Here is a tiny trained network, its code and every weight. The questions are about switching its units off for an input and a target symbol, where a switched-off unit gives its printed mean instead of its output.

import numpy as np


def w(rows, s, z=0):
    codes = np.array(rows[::2]) - 128.0
    scale = np.full(codes.shape[1], s)
    scale[-1] = z or s
    return codes * scale


def softmax(a):
    e = np.exp(a - a.max(-1, keepdims=True))
    return e / e.sum(-1, keepdims=True)


def log_softmax(a):
    a = a - a.max(-1, keepdims=True)
    return a - np.log(np.exp(a).sum(-1, keepdims=True))


def net(x, mask):
    ids = ['ΓΔΠΣΨαβεζηθλμξτφ'.index(c) for c in x.split()]
    T = len(ids)
    res = E[ids] + P[:T]
    u = 0
    for l in range(2):
        r = res
        for j in range(3):
            rows = slice(3 * j, 3 * j + 3)
            q, k, v = (r @ M[l][rows].T for M in (Q, K, V))
            z = softmax(np.where(np.tri(T) > 0, q @ k.T / 3**0.5, -1e9)) @ v
            o = O[l][rows]
            res = res + np.where(mask[u + j], z, o[:, -1]) @ o[:, :-1]
        u += 3
    return log_softmax(res[-1] @ U[:, :-1].T + U[:, -1])


Q, K, V, O = {}, {}, {}, {}
E = w([
[72,184,67],'Γ',
[139,127,109],'Δ',
[170,130,107],'Π',
[92,175,223],'Σ',
[169,134,108],'Ψ',
[155,136,136],'α',
[159,132,107],'β',
[167,135,111],'ε',
[113,117,74],'ζ',
[164,132,101],'η',
[76,30,117],'θ',
[165,140,117],'λ',
[166,132,112],'μ',
[187,180,96],'ξ',
[191,184,95],'τ',
[5,136,168],'φ',
],0.016)
P = w([
[184,119,110],'0',
[97,195,55],'1',
[173,88,138],'2',
[64,170,74],'3',
[169,85,132],'4',
[35,158,92],'5',
[166,91,129],'6',
[6,150,109],'7',
[183,100,124],'8',
[11,145,116],'9',
],0.014)
Q[0] = w([
[143,81,157],'L0H1',
[199,140,188],'L0H1',
[90,141,143],'L0H1',
[85,105,144],'L0H2',
[168,153,162],'L0H2',
[119,7,56],'L0H2',
[161,62,169],'L0H3',
[98,155,79],'L0H3',
[183,103,145],'L0H3',
],0.013)
K[0] = w([
[98,66,214],'L0H1',
[118,186,232],'L0H1',
[158,126,109],'L0H1',
[142,46,143],'L0H2',
[109,195,141],'L0H2',
[110,20,6],'L0H2',
[115,186,105],'L0H3',
[128,14,135],'L0H3',
[157,194,114],'L0H3',
],0.013)
V[0] = w([
[196,114,58],'L0H1',
[162,80,31],'L0H1',
[36,177,165],'L0H1',
[116,113,129],'L0H2',
[167,95,128],'L0H2',
[255,148,138],'L0H2',
[86,171,130],'L0H3',
[112,129,75],'L0H3',
[160,179,117],'L0H3',
],0.0099)
O[0] = w([
[168,129,49,197],'L0H1',
[117,74,33,254],'L0H1',
[86,137,190,90],'L0H1',
[125,151,145,146],'L0H2',
[106,99,179,142],'L0H2',
[65,155,254,44],'L0H2',
[106,38,65,105],'L0H3',
[124,126,92,194],'L0H3',
[210,106,98,87],'L0H3',
],0.0064,0.0046)
Q[1] = w([
[150,136,91],'L1H1',
[155,5,167],'L1H1',
[106,170,118],'L1H1',
[161,97,124],'L1H2',
[128,152,128],'L1H2',
[215,157,101],'L1H2',
[148,135,156],'L1H3',
[181,82,143],'L1H3',
[86,92,208],'L1H3',
],0.014)
K[1] = w([
[66,195,182],'L1H1',
[9,14,46],'L1H1',
[159,155,167],'L1H1',
[35,143,100],'L1H2',
[168,89,135],'L1H2',
[2,32,109],'L1H2',
[183,97,139],'L1H3',
[208,137,167],'L1H3',
[84,12,249],'L1H3',
],0.0067)
V[1] = w([
[176,208,153],'L1H1',
[235,249,139],'L1H1',
[83,201,114],'L1H1',
[124,227,122],'L1H2',
[2,103,67],'L1H2',
[159,248,138],'L1H2',
[178,61,54],'L1H3',
[153,215,113],'L1H3',
[187,122,192],'L1H3',
],0.0084)
O[1] = w([
[156,212,69,60],'L1H1',
[213,221,59,64],'L1H1',
[30,192,103,113],'L1H1',
[96,220,131,101],'L1H2',
[111,112,48,207],'L1H2',
[82,253,179,75],'L1H2',
[36,142,181,235],'L1H3',
[134,117,87,154],'L1H3',
[171,88,177,2],'L1H3',
],0.0049,0.0071)
U = w([
[93,183,35,215],'Γ',
[42,172,119,192],'Δ',
[31,153,197,210],'Π',
[143,136,135,51],'Σ',
[149,137,128,50],'Ψ',
[137,133,254,254],'α',
[203,125,82,33],'β',
[152,108,78,29],'ε',
[149,135,138,65],'ζ',
[176,144,165,151],'η',
[135,142,129,32],'θ',
[134,134,129,29],'λ',
[188,127,93,39],'μ',
[172,35,134,67],'ξ',
[161,139,144,88],'τ',
[160,139,136,79],'φ',
],0.0091,0.0062)

Each question gives the input, a string of symbols that net reads in full, and the target symbol t.
The units are the heads (3 rows each of Q, K, V and O). Each row of codes is followed by its name. A weight is (code - 128) times the scale printed after its matrix; where a second scale follows, it is the last column's (O and U).
mask holds one flag per head, layer by layer. A switched-off head (its flag False) gives its mean, the last column of its rows in O, instead of its output. The means were averaged over made-up inputs and are rounded, as every weight is.
A unit's drop is (log p(t) with every unit on - log p(t) with that unit switched off) / (log p(t) with every unit on - log p(t) with every unit switched off).
The circuit of an input: a set's keep is (log p(t) with only the set's units on - log p(t) with every unit switched off) / (log p(t) with every unit on - log p(t) with every unit switched off). Starting from all 6 units, units are removed one at a time, each time the one whose removal leaves the highest keep (on an exact tie, the one counted first), for as long as the keep stays at least 0.8.
circuit, biggest first: the units of the circuit, biggest drop first
unit that matters most: the unit with the biggest drop
which heads matter: for each layer, one digit per head in row order, 1 if its drop is at least 0.15 and else 0, layers parted by /
drop of u: that unit's drop, to one decimal
input Π Γ θ μ θ θ α, target ξ: unit that matters most => L1H1
input θ Γ τ θ Γ Σ θ α Π, target ξ: circuit, biggest first => (L0H3, L1H1)
input θ θ β, target ξ: circuit, biggest first => (L1H1, L1H2)
input Σ α θ Σ Π Ψ λ Σ α, target α: which heads matter => 100 / 000
input θ α θ θ Ψ α η, target ξ: which heads matter => 000 / 110
input θ Σ Δ θ θ θ θ Ψ ε, target ξ: which heads matter => 000 / 110
input θ Σ Ψ α α Δ ζ θ Δ, target ξ: which heads matter => 001 / 110
input μ Γ λ, target Γ: which heads matter => 000 / 110
input α θ β θ μ, target ξ: circuit, biggest first => (L1H1, L1H2)
input α θ Σ λ α, target α: which heads matter => 100 / 100
input Σ α μ, target α: which heads matter => 110 / 010
input θ Δ Γ λ μ τ Δ Σ ε, target α: which heads matter => 100 / 000
input θ α Γ λ θ Σ, target Γ: which heads matter => 010 / 100
input μ ξ θ ξ ζ Σ μ θ η, target ξ: circuit, biggest first => (L1H2, L1H1)
input ζ β ε Γ Γ α μ θ λ, target ξ: which heads matter => 001 / 110
input Ψ Σ η λ λ, target α: circuit, biggest first => (L0H1)
input Σ ε μ Σ β, target α: which heads matter => 110 / 010
input Σ Γ η, target Γ: circuit, biggest first => (L1H2, L1H1)
input λ ξ Π α α θ α, target ξ: drop of L1H2 => 0.3
input θ β β, target ξ: drop of L0H2 => 0.1
input η α α θ θ η α φ, target Γ: drop of L0H1 => 0.3
